Here is a tiny trained network, its code and every weight. The questions are about switching its units off for an input and a target symbol, where a switched-off unit gives its printed mean instead of its output.

import numpy as np


def w(rows, s, z=0):
    codes = np.array(rows[::2]) - 128.0
    scale = np.full(codes.shape[1], s)
    scale[-1] = z or s
    return codes * scale


def f(y):
    return y / 2 * (1 + np.tanh(0.7978845608 * (y + 0.044715 * y**3)))


def softmax(a):
    e = np.exp(a - a.max(-1, keepdims=True))
    return e / e.sum(-1, keepdims=True)


def log_softmax(a):
    a = a - a.max(-1, keepdims=True)
    return a - np.log(np.exp(a).sum(-1, keepdims=True))


def net(x, mask):
    ids = ['ΘΨαβγδελμξπτ'.index(c) for c in x.split()]
    T = len(ids)
    res = E[ids] + P[:T]
    r = res
    for j in range(3):
        rows = slice(2 * j, 2 * j + 2)
        q, k, v = (r @ M[0][rows].T for M in (Q, K, V))
        z = softmax(np.where(np.tri(T) > 0, q @ k.T / 2**0.5, -1e9)) @ v
        o = O[0][rows]
        res = res + np.where(mask[j], z, o[:, -1]) @ o[:, :-1]
    y = f(res @ A[0][:, :-1].T + A[0][:, -1])
    res = res + np.where(mask[3:19], y, B[0][:, -1]) @ B[0][:, :-1]
    return log_softmax(res[-1] @ U[:, :-1].T + U[:, -1])


Q, K, V, O, A, B = {}, {}, {}, {}, {}, {}
E = w([
[121,117,91],'Θ',
[164,108,114],'Ψ',
[123,187,100],'α',
[195,153,137],'β',
[130,161,94],'γ',
[42,131,118],'δ',
[173,190,113],'ε',
[138,53,204],'λ',
[179,132,38],'μ',
[150,231,251],'ξ',
[100,90,91],'π',
[207,150,153],'τ',
],0.014)
P = w([
[125,127,131],'0',
[132,127,140],'1',
[104,122,137],'2',
[168,117,145],'3',
[61,123,143],'4',
[213,125,148],'5',
[16,123,144],'6',
[252,109,157],'7',
],0.02)
Q[0] = w([
[163,75,84],'h0',
[84,107,185],'h0',
[119,79,7],'h1',
[72,155,124],'h1',
[82,109,137],'h2',
[205,103,136],'h2',
],0.016)
K[0] = w([
[56,139,140],'h0',
[218,113,111],'h0',
[246,168,69],'h1',
[17,132,125],'h1',
[203,159,132],'h2',
[62,168,111],'h2',
],0.011)
V[0] = w([
[245,115,99],'h0',
[157,246,114],'h0',
[120,185,97],'h1',
[7,123,165],'h1',
[109,114,246],'h2',
[171,121,175],'h2',
],0.015)
O[0] = w([
[161,195,81,140],'h0',
[115,168,230,188],'h0',
[88,152,219,102],'h1',
[124,45,134,184],'h1',
[176,40,184,253],'h2',
[248,134,152,169],'h2',
],0.013,0.0049)
A[0] = w([
[147,109,60,157],'n0',
[154,92,189,74],'n1',
[75,180,83,196],'n2',
[137,128,86,251],'n3',
[3,226,167,120],'n4',
[157,90,107,69],'n5',
[104,159,135,108],'n6',
[135,185,214,147],'n7',
[181,126,69,99],'n8',
[108,141,75,252],'n9',
[128,184,223,212],'n10',
[140,129,152,45],'n11',
[135,127,222,104],'n12',
[152,187,142,48],'n13',
[190,132,132,103],'n14',
[68,149,145,178],'n15',
],0.011,0.0034)
B[0] = w([
[97,144,103,152],'n0',
[95,164,84,242],'n1',
[76,195,154,158],'n2',
[94,127,85,147],'n3',
[135,118,182,181],'n4',
[112,253,120,162],'n5',
[98,167,208,135],'n6',
[119,158,140,234],'n7',
[91,121,131,152],'n8',
[51,70,84,148],'n9',
[123,80,142,250],'n10',
[56,137,68,147],'n11',
[172,146,93,247],'n12',
[151,174,105,161],'n13',
[126,151,87,184],'n14',
[102,50,165,143],'n15',
],0.0069,0.013)
U = w([
[99,124,87,229],'Θ',
[140,161,49,116],'Ψ',
[122,98,164,41],'α',
[173,176,80,87],'β',
[113,119,137,141],'γ',
[133,19,128,183],'δ',
[149,153,140,53],'ε',
[220,65,2,161],'λ',
[105,182,83,169],'μ',
[243,69,169,158],'ξ',
[100,101,65,140],'π',
[196,172,71,3],'τ',
],0.0092,0.0061)

Each question gives the input, a string of symbols that net reads in full, and the target symbol t.
The units are the heads (2 rows each of Q, K, V and O) and the neurons (one row each of A and B). Each row of codes is followed by its name. A weight is (code - 128) times the scale printed after its matrix; where a second scale follows, it is the last column's (O, A, B and U).
mask holds one flag per unit, heads first, then neurons. A switched-off unit (its flag False) gives its mean, the last column of its rows in O or B, instead of its output. The means were averaged over made-up inputs and are rounded, as every weight is.
A unit's drop is (log p(t) with every unit on - log p(t) with that unit switched off) / (log p(t) with every unit on - log p(t) with every unit switched off).
The circuit of an input: a set's keep is (log p(t) with only the set's units on - log p(t) with every unit switched off) / (log p(t) with every unit on - log p(t) with every unit switched off). Starting from the 12 units with the biggest drops (on a tie, the unit counted first), units are removed one at a time, each time the one whose removal leaves the highest keep (on an exact tie, the one counted first), for as long as the keep stays at least 0.8.
units of the circuit, in order: the units of the circuit, biggest drop first
k most important neurons: the k neurons with the biggest drops, biggest first
which heads matter: for each layer, one digit per head in row order, 1 if its drop is at least 0.15 and else 0, layers parted by /
input λ α Ψ, target λ: units of the circuit, in order : h0
input β Θ Θ λ α, target λ: units of the circuit, in order : h0; h2
input ξ Ψ α δ λ ξ λ δ, target λ: units of the circuit, in order : h0; h1
input τ λ λ, target λ: which heads matter : 010
input Ψ γ λ λ ξ λ Θ, target λ: units of the circuit, in order : h0; h2
input π μ Θ α, target μ: 2 most important neurons : n2; n10
input τ τ β τ, target τ: units of the circuit, in order : h1; h0
input γ π Ψ λ τ, target λ: which heads matter : 100
input α Θ π π μ γ, target μ: which heads matter : 011
input ξ λ λ λ Θ γ λ δ, target λ: which heads matter : 110
input α Ψ λ π Θ λ λ α, target λ: which heads matter : 110
input ξ ξ Θ, target ξ: which heads matter : 001
input α α τ δ γ, target δ: 2 most important neurons : n5; n15
input π π ξ ξ λ, target ξ: units of the circuit, in order : h2
input α ξ ξ ε ξ δ α, target δ: which heads matter : 010
input Ψ Ψ μ π, target μ: units of the circuit, in order : h2; h1
input τ Ψ β ε δ ξ, target δ: which heads matter : 011
input Ψ ξ γ, target ξ: which heads matter : 000
input λ α δ α Ψ β λ Ψ, target λ: which heads matter : 110
input ε ξ ξ μ ε ξ μ, target ξ: units of the circuit, in order : h2
